Below is a small trained network, with its code and all its weights. Each question gives an input and a class and asks what happens when units are switched off, that is, made to give their printed mean instead of their output.

import numpy as np


def w(rows, s, z=0):
    codes = np.array(rows[::2]) - 128.0
    scale = np.full(codes.shape[1], s)
    scale[-1] = z or s
    return codes * scale


def f(y):
    return np.maximum(y, 0)


def log_softmax(a):
    a = a - a.max(-1, keepdims=True)
    return a - np.log(np.exp(a).sum(-1, keepdims=True))


def net(x, mask):
    res = np.array(x, float).reshape(1, 6) / 4 @ E
    y = f(res @ A[0][:, :-1].T + A[0][:, -1])
    res = res + np.where(mask, y, B[0][:, -1]) @ B[0][:, :-1]
    return log_softmax(res[-1] @ U[:, :-1].T + U[:, -1])


A, B = {}, {}
E = w([
[39,61,149,224,128],'x0',
[139,242,187,201,180],'x1',
[78,101,212,64,255],'x2',
[128,128,129,127,127],'x3',
[126,129,129,127,127],'x4',
[127,128,127,127,128],'x5',
],0.01)
A[0] = w([
[123,125,148,143,98,69],'N0',
[121,100,126,179,122,99],'N1',
[177,184,105,83,78,223],'N2',
[136,237,138,215,152,128],'N3',
[152,180,116,98,57,204],'N4',
[48,58,163,174,188,48],'N5',
[133,109,86,137,78,172],'N6',
[157,131,121,150,90,254],'N7',
[127,254,178,200,225,27],'N8',
[88,96,127,235,56,126],'N9',
[116,170,80,100,122,89],'N10',
[101,154,142,76,139,95],'N11',
[153,134,166,19,188,161],'N12',
[168,209,144,214,133,80],'N13',
[167,181,134,116,91,97],'N14',
[139,84,163,139,168,34],'N15',
],0.018,0.0047)
B[0] = w([
[132,132,139,144,127,136],'N0',
[136,142,147,169,133,153],'N1',
[93,99,105,49,96,206],'N2',
[52,127,55,147,199,223],'N3',
[101,104,104,64,89,195],'N4',
[112,4,88,125,114,196],'N5',
[197,129,173,124,92,180],'N6',
[155,154,91,108,57,178],'N7',
[49,169,253,125,54,253],'N8',
[176,181,158,230,111,198],'N9',
[109,123,145,108,130,151],'N10',
[148,145,151,141,162,157],'N11',
[199,188,143,147,234,214],'N12',
[90,115,54,156,198,204],'N13',
[77,130,118,103,131,175],'N14',
[116,91,129,102,112,154],'N15',
],0.042,0.023)
U = w([
[154,119,118,61,80,221],'0',
[166,141,145,179,79,164],'1',
[181,143,124,113,193,102],'2',
[142,12,118,105,140,143],'3',
[68,133,80,104,127,224],'4',
[98,162,87,212,142,67],'5',
[99,173,197,105,161,12],'6',
[67,45,186,127,109,5],'7',
],0.011,0.0027)

Each question gives the input, the list of numbers given to net, and the class t.
The units are the neurons (one row each of A and B). Each row of codes is followed by its name. A weight is (code - 128) times the scale printed after its matrix; where a second scale follows, it is the last column's (A, B and U).
mask holds one flag per neuron, in row order. A switched-off neuron (its flag False) gives its mean, the last column of its row in B, instead of its output. The means were averaged over made-up inputs and are rounded, as every weight is.
A unit's drop is (log p(t) with every unit on - log p(t) with that unit switched off) / (log p(t) with every unit on - log p(t) with every unit switched off).
The circuit of an input: a set's keep is (log p(t) with only the set's units on - log p(t) with every unit switched off) / (log p(t) with every unit on - log p(t) with every unit switched off). Starting from the 12 units with the biggest drops (on a tie, the unit counted first), units are removed one at a time, each time the one whose removal leaves the highest keep (on an exact tie, the one counted first), for as long as the keep stays at least 0.8.
units of the circuit, in order: the units of the circuit, biggest drop first
most important unit: the unit with the biggest drop
k most important neurons: the k neurons with the biggest drops, biggest first
drop when u is switched off: that unit's drop, to one decimal
input [-8,6,0,-1,6,8], class 4: 4 most important neurons	(N3, N13, N2, N4)
input [8,0,-7,-7,3,1], class 1: most important unit	N6
input [2,0,-6,8,-2,-6], class 1: units of the circuit, in order	(N9, N6)
input [5,-2,-1,-7,2,-7], class 1: units of the circuit, in order	(N3, N9)
input [8,-2,0,-1,6,-4], class 1: units of the circuit, in order	(N9, N3)
input [6,0,4,4,4,-1], class 3: 2 most important neurons	(N8, N5)
input [0,-3,-8,4,-2,-4], class 0: 2 most important neurons	(N4, N2)
input [-7,0,0,1,-5,0], class 0: 2 most important neurons	(N3, N2)
input [-7,0,6,7,5,0], class 2: 2 most important neurons	(N12, N8)
input [8,-8,5,-5,-6,7], class 3: 2 most important neurons	(N8, N5)
input [4,6,0,6,-1,4], class 5: 2 most important neurons	(N3, N13)
input [1,-5,7,7,1,4], class 3: 2 most important neurons	(N5, N9)
input [2,7,6,-8,2,3], class 7: 2 most important neurons	(N5, N8)
input [-2,-7,8,-1,2,8], class 2: units of the circuit, in order	(N12)
input [1,6,-3,7,-7,-2], class 5: drop when N9 is switched off	0.2
input [-2,-1,5,0,-4,7], class 2: drop when N8 is switched off	0.5
input [-4,-5,2,4,-5,2], class 2: drop when N8 is switched off	0.9
input [-1,-5,2,-4,3,-6], class 2: drop when N8 is switched off	1.0
input [7,3,0,-8,-4,-2], class 5: 2 most important neurons	(N9, N2)
input [3,-7,8,-6,6,8], class 3: units of the circuit, in order	(N5)
input [4,8,7,4,-1,7], class 7: 2 most important neurons	(N8, N5)
input [0,-8,-8,1,-2,-3], class 0: 2 most important neurons	(N4, N2)
